Below is a small trained network, with its code and all its weights. Each question gives an input and a class and asks what happens when units are switched off, that is, made to give their printed mean instead of their output.

import numpy as np


def w(rows, s, z=0):
    codes = np.array(rows[::2]) - 128.0
    scale = np.full(codes.shape[1], s)
    scale[-1] = z or s
    return codes * scale


def norm(h):
    return h / np.sqrt((h * h).mean(-1, keepdims=True) + 1e-5)


def f(y):
    return y / 2 * (1 + np.tanh(0.7978845608 * (y + 0.044715 * y**3)))


def log_softmax(a):
    a = a - a.max(-1, keepdims=True)
    return a - np.log(np.exp(a).sum(-1, keepdims=True))


def net(x, mask):
    res = np.array(x, float).reshape(1, 5) / 4 @ E
    u = 0
    for l in range(4):
        y = f(norm(res) @ A[l][:, :-1].T + A[l][:, -1])
        res = res + np.where(mask[u : u + 3], y, B[l][:, -1]) @ B[l][:, :-1]
        u += 3
    return log_softmax(norm(res)[-1] @ U[:, :-1].T + U[:, -1])


A, B = {}, {}
E = w([
[83,189,76,119],'x0',
[197,137,81,196],'x1',
[133,128,133,130],'x2',
[111,106,147,251],'x3',
[128,130,132,124],'x4',
],0.0022)
A[0] = w([
[129,224,64,91,2],'0.n0',
[3,171,131,204,20],'0.n1',
[82,71,154,192,191],'0.n2',
],0.0057,0.0008)
B[0] = w([
[118,92,80,171,224],'0.n0',
[132,151,123,2,248],'0.n1',
[70,121,164,116,227],'0.n2',
],0.0075,0.0016)
A[1] = w([
[133,127,196,1,4],'1.n0',
[124,170,211,191,224],'1.n1',
[245,109,138,180,149],'1.n2',
],0.0047,0.0014)
B[1] = w([
[113,88,65,180,248],'1.n0',
[102,79,66,109,176],'1.n1',
[103,138,119,2,198],'1.n2',
],0.0056,0.0018)
A[2] = w([
[62,195,91,143,121],'2.n0',
[89,111,253,113,73],'2.n1',
[86,153,72,52,255],'2.n2',
],0.0058,0.0009)
B[2] = w([
[232,251,244,152,164],'2.n0',
[14,184,24,135,143],'2.n1',
[206,139,215,237,253],'2.n2',
],0.0029,0.0042)
A[3] = w([
[106,1,82,152,4],'3.n0',
[183,146,59,89,117],'3.n1',
[43,180,91,138,118],'3.n2',
],0.0048,0.0012)
B[3] = w([
[239,101,188,155,247],'3.n0',
[4,107,146,93,193],'3.n1',
[216,104,132,119,135],'3.n2',
],0.0039,0.0011)
U = w([
[183,41,154,154,172],'0',
[119,143,140,11,220],'1',
[155,193,149,194,166],'2',
[134,146,7,154,13],'3',
[9,78,139,150,6],'4',
],0.013,0.0017)

Each question gives the input, the list of numbers given to net, and the class t.
The units are the neurons (one row each of A and B). Each row of codes is followed by its name. A weight is (code - 128) times the scale printed after its matrix; where a second scale follows, it is the last column's (A, B and U).
mask holds one flag per neuron, layer by layer. A switched-off neuron (its flag False) gives its mean, the last column of its row in B, instead of its output. The means were averaged over made-up inputs and are rounded, as every weight is.
A unit's drop is (log p(t) with every unit on - log p(t) with that unit switched off) / (log p(t) with every unit on - log p(t) with every unit switched off).
The circuit of an input: a set's keep is (log p(t) with only the set's units on - log p(t) with every unit switched off) / (log p(t) with every unit on - log p(t) with every unit switched off). Starting from all 12 units, units are removed one at a time, each time the one whose removal leaves the highest keep (on an exact tie, the one counted first), for as long as the keep stays at least 0.8.
units of the circuit, in order: the units of the circuit, biggest drop first
k most important neurons: the k neurons with the biggest drops, biggest first
top k neurons in layer l: the k neurons of layer l with the biggest drops, biggest first
input [-7,0,2,6,-6], class 4: units of the circuit, in order	(0.n2; 2.n1)
input [5,-5,5,2,-6], class 1: units of the circuit, in order	(0.n1)
input [-4,2,4,-2,8], class 1: 3 most important neurons	(0.n2; 1.n2; 0.n1)
input [-6,-1,1,3,4], class 4: units of the circuit, in order	(0.n2; 2.n1)
input [-2,0,7,-8,-7], class 0: units of the circuit, in order	(0.n1; 1.n0)
input [-2,-2,6,-8,-2], class 0: units of the circuit, in order	(0.n1; 1.n0)
input [-5,1,-4,-1,6], class 1: units of the circuit, in order	(0.n1; 1.n2; 1.n0)
input [0,6,8,-3,-7], class 1: 4 most important neurons	(1.n2; 1.n0; 0.n2; 3.n1)
input [1,-5,5,-8,1], class 2: units of the circuit, in order	(0.n1; 2.n2; 1.n2)
input [-5,-5,0,-7,-8], class 0: units of the circuit, in order	(1.n0; 0.n1)
input [3,-4,4,0,-1], class 2: 2 most important neurons	(2.n2; 1.n2)
input [4,2,-4,-5,2], class 3: 2 most important neurons	(0.n0; 0.n2)
input [5,-5,-6,-8,-2], class 2: 3 most important neurons	(0.n1; 2.n2; 1.n2)
input [-3,-2,7,2,6], class 4: units of the circuit, in order	(2.n1)
input [-5,-1,-7,7,-8], class 4: 3 most important neurons	(0.n2; 2.n1; 2.n2)
input [5,-3,-7,0,2], class 2: 4 most important neurons	(2.n2; 1.n2; 1.n1; 2.n0)
input [-8,-3,1,2,8], class 4: 4 most important neurons	(2.n1; 0.n2; 2.n2; 0.n1)
input [-8,-6,-6,-4,-3], class 0: 2 most important neurons	(1.n0; 3.n0)
input [6,1,2,-7,1], class 3: 3 most important neurons	(0.n0; 0.n2; 3.n0)
input [1,-1,-6,5,-4], class 1: units of the circuit, in order	(0.n1)
input [-1,-1,2,8,1], class 4: 2 most important neurons	(0.n2; 2.n1)
input [8,-1,3,-4,3], class 2: top 2 neurons in layer 1	(1.n0; 1.n1)
input [7,4,8,-8,-6], class 3: top 2 neurons in layer 0	(0.n0; 0.n2)
